After every row comes roughly how far along a hidden order it lies, from 0 to 10.
-17  27  1  -6  -9  7  14  -27  18  32  5  -9  -42  5  6  -2  -1  16  -24  33  -12  17  24  -20  17  -5  19  -26  0  7  -7  -31  -10  13  15  10  -28  -25  3  2  24  4  -23  -25  -24  17  1  37  6  2  -39  22  -8  -19  20  -4  -4  20  1  -13  -10  -14  8  23  9  -6  -10  2  -11  11  18  -21  9  1  -19  2  -10  10  -3  7  19  -3  -42  13  9  26  -16  4  -20  -2  -8  16  15  23  29  -5  -14  29  8  -28  -24  5  -4  0  11  14  -5  -16  5  0  -2  -10  21  -2  -37  3  2  4  -10  -18  -18  12  -49  2  15  4  4  -5  -4  -21  -23  -4  16  -3  -2  -11  -1  22 -> 4
0  -30  -7  9  9  7  14  26  -14  -4  -24  18  54  -19  -17  2  4  16  -8  -14  -26  -41  11  8  -15  18  -12  24  -1  0  -5  43  7  19  -4  2  18  3  19  -12  -12  8  5  -6  5  -3  -7  -6  36  24  -2  -17  6  5  -13  -9  4  12  -20  21  5  14  -19  -12  -14  16  10  4  1  2  11  32  -3  -4  13  -20  30  -17  -2  -13  -9  0  -10  -5  5  -9  8  -3  32  -9  -3  21  -21  -8  -25  42  4  -21  -7  -16  21  1  6  -10  -5  -11  4  -13  61  -5  5  8  15  -12  19  12  -3  0  -17  -2  14  -18  3  13  5  20  -13  0  17  -8  12  4  4  -8  6  11  -1  -16 -> 1
-6  39  13  -7  0  -13  -5  -10  18  12  12  -2  -43  15  7  -1  0  -13  16  -12  14  20  -5  -5  21  -15  -7  -23  -2  8  6  -31  -2  -15  -10  -5  -9  1  -12  4  9  -9  2  -11  5  11  14  20  -18  -18  1  10  -3  -5  0  11  -9  -9  21  -15  5  -14  20  5  19  -23  -14  -3  -16  9  -14  -23  5  1  -3  0  -26  22  2  4  18  5  -11  -1  -2  1  -7  5  -16  11  1  -24  11  8  1  -15  -16  12  -5  15  -26  -6  -6  6  -1  2  -8  12  -29  6  0  -22  -1  7  -16  -14  17  9  -12  -8  3  14  8  -7  -9  -1  9  2  -16  -2  -8  12  -1  7  -3  -10  0  3 -> 10
-15  -39  -24  8  6  25  9  5  -14  -1  -6  1  8  -18  3  0  -1  23  -42  10  -21  -19  4  -4  -21  17  24  29  -1  -5  -7  -4  3  22  13  20  -8  -2  22  -10  -6  20  -9  5  -11  -7  -22  -5  2  16  7  1  -7  -4  11  -9  19  13  -26  17  -10  17  -16  -13  -16  36  10  8  -7  1  27  1  -4  -2  12  -10  30  -21  -6  0  -20  -15  -3  -4  21  15  11  -3  12  -17  -6  31  -7  -5  19  20  17  -10  6  -21  20  12  7  -11  6  3  5  -23  25  -5  -3  12  31  -2  1  21  -25  5  16  -4  -8  -10  -34  12  15  10  -15  3  9  3  16  -19  9  -11  3  7  -5  -1 -> 0
9  5  1  -2  3  -5  -13  31  -12  9  -21  21  48  7  -13  7  9  2  25  -28  -7  -38  8  9  -3  14  -16  2  3  4  0  54  6  7  -21  -7  37  20  4  -6  -11  -9  4  -24  26  -2  6  8  12  0  1  -22  9  17  -25  -3  -12  -4  -41  8  11  -5  -2  -18  -4  -2  4  14  0  6  -16  37  -5  -1  9  13  19  -4  3  -16  3  5  6  -6  -6  -23  3  -12  29  -2  2  21  -31  -1  -34  36  -4  -12  -11  1  13  -13  -1  -1  -9  -21  8  8  53  -5  11  1  -3  -9  39  3  2  4  -22  -11  13  -12  48  8  -9  6  -6  -1  10  -8  14  19  -2  3  -4  6  5  -18 -> 7
-16  -40  -27  11  14  12  1  5  -11  -28  11  -2  -17  -8  -2  -2  -1  -7  -17  -21  -2  -9  -27  6  -12  1  12  31  -6  -5  5  -29  1  -12  -5  17  -9  31  -3  -1  -20  5  19  21  7  -14  -11  -30  -63  -14  53  -2  -4  5  2  9  15  2  13  -1  -2  28  -4  -23  4  15  1  11  -17  0  4  -16  -8  -4  44  16  11  -16  -5  10  -24  -12  16  -18  14  -2  22  0  10  -8  3  -32  1  -8  26  -9  11  -15  -2  26  -8  8  5  1  -6  -18  -6  5  -60  1  -10  10  13  14  -20  6  -19  12  23  4  13  1  3  0  -7  0  -7  15  -13  23  28  -11  -6  2  -3  4  -8  -21 -> 6
8  8  10  -2  4  -10  -9  37  -13  7  -30  25  58  0  -12  7  8  4  22  -33  -12  -44  16  11  -7  18  -22  7  4  5  -2  51  11  9  -20  -8  42  16  13  -11  -13  -5  2  -25  25  -1  8  12  38  2  -4  -24  8  16  -28  -6  -9  0  -37  19  15  -5  -4  -22  -7  2  6  14  1  9  -11  44  -8  -2  3  -4  19  -5  2  -19  -3  5  2  -7  -1  -23  0  -10  35  -2  -1  30  -35  -6  -38  49  -5  -22  -13  -3  18  -10  0  -4  -12  -23  9  4  63  -7  12  -8  4  -14  52  1  6  4  -27  -10  10  -17  49  11  -8  9  -11  0  13  -12  16  19  -3  0  -1  7  5  -14 -> 6
5  63  26  -15  -8  -12  -13  -6  17  34  -4  4  -27  23  16  3  2  -1  25  3  16  17  7  -7  22  -8  -7  -33  4  6  3  -12  0  4  -10  -13  1  -17  2  -1  15  -8  -18  -24  -3  10  16  44  43  2  -31  14  2  -10  -5  4  -13  -20  -10  0  6  -27  12  8  5  -19  -6  0  -4  10  -12  -7  11  3  -22  -16  -22  25  6  -4  29  10  -11  9  -3  6  -18  0  -19  10  3  20  2  5  -8  0  -7  14  -7  -11  -8  -9  -7  -1  8  15  2  5  36  2  6  -25  -8  -3  2  -11  18  3  -15  -14  -8  6  8  -1  -7  8  11  -4  -4  -11  -21  6  1  2  -3  -8  5  16 -> 9

Part 2:
18  7  -1  -2  7  3  -4  3  1  5  -3  -4  -12  -3  2  -14  0  -1  0  -18  -1  -4  2  -16  -1  6  4  0  1  0  -1 -> 8
23  4  -5  0  0  -2  -2  -1  3  2  0  5  -7  -6  2  -3  5  -4  -2  -12  -4  7  -6  6  -1  4  14  1  9  -10  -5 -> 4
21  10  1  0  19  4  4  5  2  11  6  2  -4  -11  3  -27  2  2  -8  -30  4  -6  -10  -24  0  15  -1  -3  -5  34  -1 -> 9
-34  -19  2  -13  -63  3  5  -11  15  1  7  12  -27  12  -2  11  0  1  -8  14  2  2  32  -18  0  -24  -15  0  -4  6  -12 -> 0
12  -23  5  -10  -32  2  12  -8  7  4  -2  13  -24  8  -2  11  0  -2  -5  7  -8  11  10  2  2  -4  4  2  6  11  -8 -> 3
-4  17  -5  -7  -10  5  -11  -1  -2  2  5  -1  -12  -3  2  -14  3  -2  -6  -31  1  -3  -3  -28  -1  10  -14  -5  0  -8  0 -> 7
13  6  -3  -1  0  -4  5  3  2  2  -1  4  4  0  1  3  2  -3  1  -13  -2  6  -9  0  -1  2  12  -1  2  -15  -4 -> 4
2  -32  -1  -11  16  -2  -3  -1  2  -7  -10  7  -6  1  -3  0  -4  -9  -8  -34  -8  7  35  9  6  0  19  -2  8  12  -5 -> 9
7  -11  0  2  14  -9  8  3  4  1  -6  -3  1  0  0  8  0  0  5  14  -5  8  -4  10  0  -7  22  4  0  -12  -4 -> 4
9  3  -2  -3  -44  2  11  -9  7  5  10  8  -20  2  0  4  6  1  -1  29  0  5  -39  7  -2  -2  5  -1  15  -17  -5 -> 3
20  4  -7  -4  -4  -4  5  -3  3  -4  1  8  1  0  1  13  7  -7  -1  -9  -5  14  -9  15  -2  1  16  1  12  -35  -6 -> 2
-1  -13  0  -4  -29  2  -3  -14  4  2  3  5  -27  -3  -2  6  4  -2  -2  23  -7  2  -10  2  -1  -2  2  2  12  -5  -7 -> 3
16  -16  5  3  22  -5  10  8  5  9  -5  -4  3  -6  1  -10  -2  3  2  4  1  -3  3  -7  1  3  19  3  -4  20  -2 -> 9
19  -6  5  2  21  -4  16  10  4  8  -3  -1  4  -4  1  -10  -2  4  0  -2  2  0  -2  -6  1  5  12  2  -6  24  -1 -> 8
11  12  -5  -2  14  0  -4  -3  2  3  3  6  -3  -6  2  -10  4  -2  -4  -23  -2  4  -7  -6  -1  15  9  -2  5  -3  -4 -> 5
14  10  -3  2  25  3  -5  0  2  6  7  5  -2  -11  3  -19  3  -1  -9  -25  1  -1  -2  -16  0  17  1  -4  4  29  -2 -> 7
7  18  -8  -10  -26  2  -10  -2  0  -2  3  1  -8  3  2  -6  5  -5  -6  -35  -3  2  -1  -17  -2  4  -9  -3  7  -31  -2 -> 5
-4  -17  -3  -10  7  -2  4  -1  4  -4  -3  7  -2  3  -2  4  -2  -5  -6  -16  -1  9  8  4  5  -3  16  -3  6  -7  -3 -> 7
16  -10  -3  16  63  -2  -7  -6  5  5  5  8  -5  -27  1  -20  5  -2  -6  12  -5  5  3  12  0  22  29  0  9  50  -10 -> 5
20  -6  1  2  19  -3  9  6  5  6  -3  0  0  -5  1  -6  1  0  0  1  -1  3  -5  10  0  3  21  3  0  12  -3 -> 7
25  -5  4  0  22  3  16  -12  0  7  1  14  -23  0  -1  15  6  1  3  36  -10  1  -54  23  -2  7  7  3  21  -4  -3 -> 5
24  3  -3  -3  5  -1  17  -4  2  3  3  7  -5  -1  0  6  6  0  -1  13  0  9  -53  19  1  4  15  -3  19  -26  0 -> 7
23  17  0  -10  -34  2  6  7  1  5  1  -2  -5  5  2  -12  0  0  -1  -36  3  -3  -8  -27  -1  3  -3  -1  -4  -15  1 -> 9
28  2  4  -6  -18  -1  17  11  4  11  -4  -5  -11  3  2  -15  -3  3  0  -16  4  -4  -3  -14  0  3  8  2  -8  7  1 -> 10
19  -8  -4  -10  -39  -2  12  -7  8  1  2  14  -11  3  0  0  5  -3  -7  -8  1  9  -11  8  1  -2  16  -2  11  -11  -7 -> 5
9  -1  -8  2  6  -5  -11  -7  3  -2  -2  7  -5  -5  0  2  6  -6  0  0  -9  9  2  10  -2  2  16  3  9  -20  -8 -> 2
15  19  3  0  22  8  7  8  3  15  8  3  2  -10  4  -32  0  4  -12  -40  9  -8  -6  -33  1  22  -7  -6  -6  43  2 -> 10
19  -20  4  -8  -12  1  10  -11  3  3  -4  12  -28  3  -2  8  2  -3  -3  13  -10  2  -5  13  1  3  12  4  16  5  -6 -> 4
28  11  -1  -12  -63  -2  9  6  5  3  -6  -3  -12  12  2  -2  1  -2  3  -23  -1  3  -12  -11  -1  -6  9  3  -3  -36  -1 -> 7
16  13  -10  -4  -13  -1  -3  -7  1  -4  2  6  -1  -2  1  4  7  -7  -4  -29  -7  10  -11  3  -2  3  3  -1  12  -29  -6 -> 2
9  2  -1  4  23  1  -3  1  0  5  3  1  -3  -10  1  -12  2  0  -4  -11  -2  2  1  -10  0  13  9  0  1  24  -4 -> 6
-19  1  -5  0  -53  3  -12  -20  5  0  13  3  -35  -5  0  0  9  1  -1  41  -3  3  -24  -1  -4  -9  -2  1  13  -16  -7 -> 2
-8  -6  -1  -8  -63  2  9  -11  9  4  8  9  -17  6  -1  6  5  1  -6  25  1  5  -5  -3  -1  -12  2  -1  6  -8  -7 -> 2
23  -9  3  14  63  0  2  1  5  13  3  7  -2  -24  2  -27  3  2  -7  -3  0  1  7  -2  1  22  26  0  0  63  -8 -> 8
15  4  -3  -7  -27  -2  0  2  2  0  -4  -3  -8  2  1  -2  3  -2  1  -15  -2  3  -1  -8  -1  -1  4  1  1  -32  -2 -> 6
21  -4  -4  -4  48  -2  13  -1  -2  -1  -3  4  5  -4  0  4  4  -4  -1  -4  -4  10  -39  23  4  14  22  -2  20  -25  0 -> 9
8  -5  -2  -2  30  -1  5  -9  -1  2  1  3  -15  -11  -1  3  6  -2  1  24  -7  5  -54  21  0  5  11  0  21  -11  -2 -> 7
18  -9  1  0  4  -6  10  3  4  6  -4  -2  -3  -1  1  -3  0  0  2  -3  -2  3  -9  -1  1  -4  17  2  -4  4  -4 -> 7
11  -2  -1  -1  -36  2  11  -10  5  5  9  8  -20  -1  0  4  7  3  -1  33  -1  4  -44  14  -2  -1  4  0  15  -20  -4 -> 3
5  17  -2  -6  -9  3  -2  5  0  6  3  -2  -2  -1  2  -13  1  0  -6  -30  3  -4  -11  -31  -1  10  -9  -4  -3  -1  3 -> 8
5  -9  6  -1  -20  4  16  -14  4  9  5  8  -30  4  -1  20  4  3  2  42  -7  -1  -48  9  -3  -7  -5  3  15  7  -5 -> 2
13  18  -7  -13  -38  0  4  2  2  -2  1  5  5  6  2  3  6  -4  -5  -37  0  5  -21  -8  -2  1  -6  -3  5  -39  -1 -> 4
-29  -18  -12  -2  5  -1  -42  -14  -2  -14  2  -6  -35  -11  -2  -14  2  -8  -6  -7  -9  5  33  -2  2  2  14  -2  10  -6  -8 -> 7
6  1  7  0  -43  4  28  -16  7  13  12  12  -26  5  -1  22  8  7  4  59  -3  0  -62  13  -5  -6  -8  3  12  -11  -4 -> 0
